Below are the code and all the weights of a small trained network. Each question names an input and a target symbol and asks about switching units off, where a switched-off unit gives its printed mean instead of its output.

import numpy as np


def w(rows, s, z=0):
    codes = np.array(rows[::2]) - 128.0
    scale = np.full(codes.shape[1], s)
    scale[-1] = z or s
    return codes * scale


def norm(h):
    return h / np.sqrt((h * h).mean(-1, keepdims=True) + 1e-5)


def f(y):
    return y / 2 * (1 + np.tanh(0.7978845608 * (y + 0.044715 * y**3)))


def softmax(a):
    e = np.exp(a - a.max(-1, keepdims=True))
    return e / e.sum(-1, keepdims=True)


def log_softmax(a):
    a = a - a.max(-1, keepdims=True)
    return a - np.log(np.exp(a).sum(-1, keepdims=True))


def net(x, mask):
    ids = ['αβγδεθξπστψω'.index(c) for c in x.split()]
    T = len(ids)
    res = E[ids] + P[:T]
    u = 0
    for l in range(2):
        r = norm(res)
        for j in range(2):
            rows = slice(2 * j, 2 * j + 2)
            q, k, v = (r @ M[l][rows].T for M in (Q, K, V))
            z = softmax(np.where(np.tri(T) > 0, q @ k.T / 2**0.5, -1e9)) @ v
            o = O[l][rows]
            res = res + np.where(mask[u + j], z, o[:, -1]) @ o[:, :-1]
        u += 2
        y = f(norm(res) @ A[l][:, :-1].T + A[l][:, -1])
        res = res + np.where(mask[u : u + 8], y, B[l][:, -1]) @ B[l][:, :-1]
        u += 8
    return log_softmax(norm(res)[-1] @ U[:, :-1].T + U[:, -1])


Q, K, V, O, A, B = {}, {}, {}, {}, {}, {}
E = w([
[117,129,138],'α',
[91,149,187],'β',
[151,49,193],'γ',
[166,126,41],'δ',
[144,63,188],'ε',
[217,120,132],'θ',
[103,213,230],'ξ',
[109,146,249],'π',
[218,173,99],'σ',
[215,119,129],'τ',
[103,132,146],'ψ',
[52,166,138],'ω',
],0.018)
P = w([
[105,91,252],'0',
[26,109,206],'1',
[222,119,102],'2',
[43,107,234],'3',
[193,83,116],'4',
[44,108,254],'5',
[208,134,105],'6',
],0.008)
Q[0] = w([
[92,130,193],'0.h0',
[138,127,99],'0.h0',
[149,1,172],'0.h1',
[216,98,186],'0.h1',
],0.0097)
K[0] = w([
[198,104,44],'0.h0',
[1,132,119],'0.h0',
[239,167,121],'0.h1',
[214,223,152],'0.h1',
],0.0092)
V[0] = w([
[141,1,69],'0.h0',
[102,226,175],'0.h0',
[87,76,100],'0.h1',
[41,11,107],'0.h1',
],0.0072)
O[0] = w([
[186,168,46,85],'0.h0',
[223,168,78,151],'0.h0',
[96,133,189,57],'0.h1',
[221,107,255,2],'0.h1',
],0.0075,0.0059)
A[0] = w([
[251,32,54,254],'0.n0',
[136,145,228,134],'0.n1',
[152,3,170,133],'0.n2',
[101,109,187,116],'0.n3',
[136,228,133,100],'0.n4',
[81,204,119,161],'0.n5',
[243,208,74,79],'0.n6',
[117,30,149,108],'0.n7',
],0.012,0.0079)
B[0] = w([
[181,228,145,250],'0.n0',
[177,143,53,153],'0.n1',
[87,144,110,156],'0.n2',
[119,105,61,143],'0.n3',
[41,145,10,143],'0.n4',
[255,173,96,158],'0.n5',
[24,43,119,191],'0.n6',
[91,86,42,142],'0.n7',
],0.0072,0.014)
Q[1] = w([
[103,192,208],'1.h0',
[195,194,115],'1.h0',
[165,98,148],'1.h1',
[247,40,117],'1.h1',
],0.011)
K[1] = w([
[94,207,204],'1.h0',
[221,255,184],'1.h0',
[163,156,161],'1.h1',
[224,51,136],'1.h1',
],0.0099)
V[1] = w([
[162,165,88],'1.h0',
[175,119,10],'1.h0',
[84,83,171],'1.h1',
[158,219,160],'1.h1',
],0.011)
O[1] = w([
[131,72,147,247],'1.h0',
[166,170,20,253],'1.h0',
[180,7,134,26],'1.h1',
[112,111,196,193],'1.h1',
],0.011,0.0048)
A[1] = w([
[212,85,192,105],'1.n0',
[206,106,138,156],'1.n1',
[150,9,143,1],'1.n2',
[104,116,144,165],'1.n3',
[80,121,160,139],'1.n4',
[117,89,105,68],'1.n5',
[149,156,93,232],'1.n6',
[112,78,167,147],'1.n7',
],0.013,0.0071)
B[1] = w([
[7,155,56,127],'1.n0',
[89,29,116,138],'1.n1',
[52,203,35,130],'1.n2',
[169,107,112,130],'1.n3',
[148,92,103,128],'1.n4',
[85,254,111,119],'1.n5',
[217,71,184,246],'1.n6',
[150,76,126,127],'1.n7',
],0.0093,0.011)
U = w([
[185,82,104,5],'α',
[146,64,200,116],'β',
[112,74,88,254],'γ',
[142,199,191,126],'δ',
[104,107,107,155],'ε',
[145,186,195,111],'θ',
[95,182,199,167],'ξ',
[128,82,188,149],'π',
[127,247,25,112],'σ',
[130,173,174,75],'τ',
[218,17,126,110],'ψ',
[130,102,216,188],'ω',
],0.015,0.0055)

Each question gives the input, a string of symbols that net reads in full, and the target symbol t.
The units are the heads (2 rows each of Q, K, V and O) and the neurons (one row each of A and B). Each row of codes is followed by its name. A weight is (code - 128) times the scale printed after its matrix; where a second scale follows, it is the last column's (O, A, B and U).
mask holds one flag per unit, layer by layer, with each layer's heads first. A switched-off unit (its flag False) gives its mean, the last column of its rows in O or B, instead of its output. The means were averaged over made-up inputs and are rounded, as every weight is.
A unit's drop is (log p(t) with every unit on - log p(t) with that unit switched off) / (log p(t) with every unit on - log p(t) with every unit switched off).
k most important neurons: the k neurons with the biggest drops, biggest first
top k neurons in layer l: the k neurons of layer l with the biggest drops, biggest first
which heads matter: for each layer, one digit per head in row order, 1 if its drop is at least 0.15 and else 0, layers parted by /
drop of u: that unit's drop, to one decimal
input ψ α δ, target ψ: 2 most important neurons : 0.n5, 0.n4
input ω ω σ γ σ γ, target γ: 2 most important neurons : 0.n7, 1.n6
input ω ψ γ σ ω, target ψ: 2 most important neurons : 0.n0, 0.n1
input σ ψ σ γ ω, target ψ: which heads matter : 00 / 00
input σ σ σ θ ε, target σ: top neuron in layer 0 : 0.n7
input σ γ δ ψ, target ψ: which heads matter : 00 / 01
input σ σ σ ω, target ω: which heads matter : 01 / 01
input ψ γ σ, target ψ: which heads matter : 01 / 01
input σ σ σ σ θ, target σ: which heads matter : 01 / 11
input ψ θ β, target ψ: which heads matter : 01 / 00
input ψ δ σ σ ω σ γ, target σ: 2 most important neurons : 0.n7, 0.n2
input σ σ ξ, target σ: which heads matter : 01 / 00
input ψ ψ θ γ, target γ: 2 most important neurons : 0.n5, 1.n6
input π γ ξ σ σ ω, target ω: top neuron in layer 0 : 0.n0
input β ε ψ π ψ σ σ, target ψ: top 2 neurons in layer 1 : 1.n6, 1.n1
input β ψ τ σ ψ, target ψ: 2 most important neurons : 0.n0, 0.n4
input σ ψ σ σ σ σ ξ, target σ: 3 most important neurons : 0.n4, 0.n0, 0.n1
input σ σ π, target σ: drop of 1.h1 : 0.3
input σ ε π, target σ: drop of 0.n1 : 0.3
input ψ δ δ, target ψ: drop of 0.n6 : 0.5
input σ σ σ δ γ, target σ: most important neuron : 0.n7
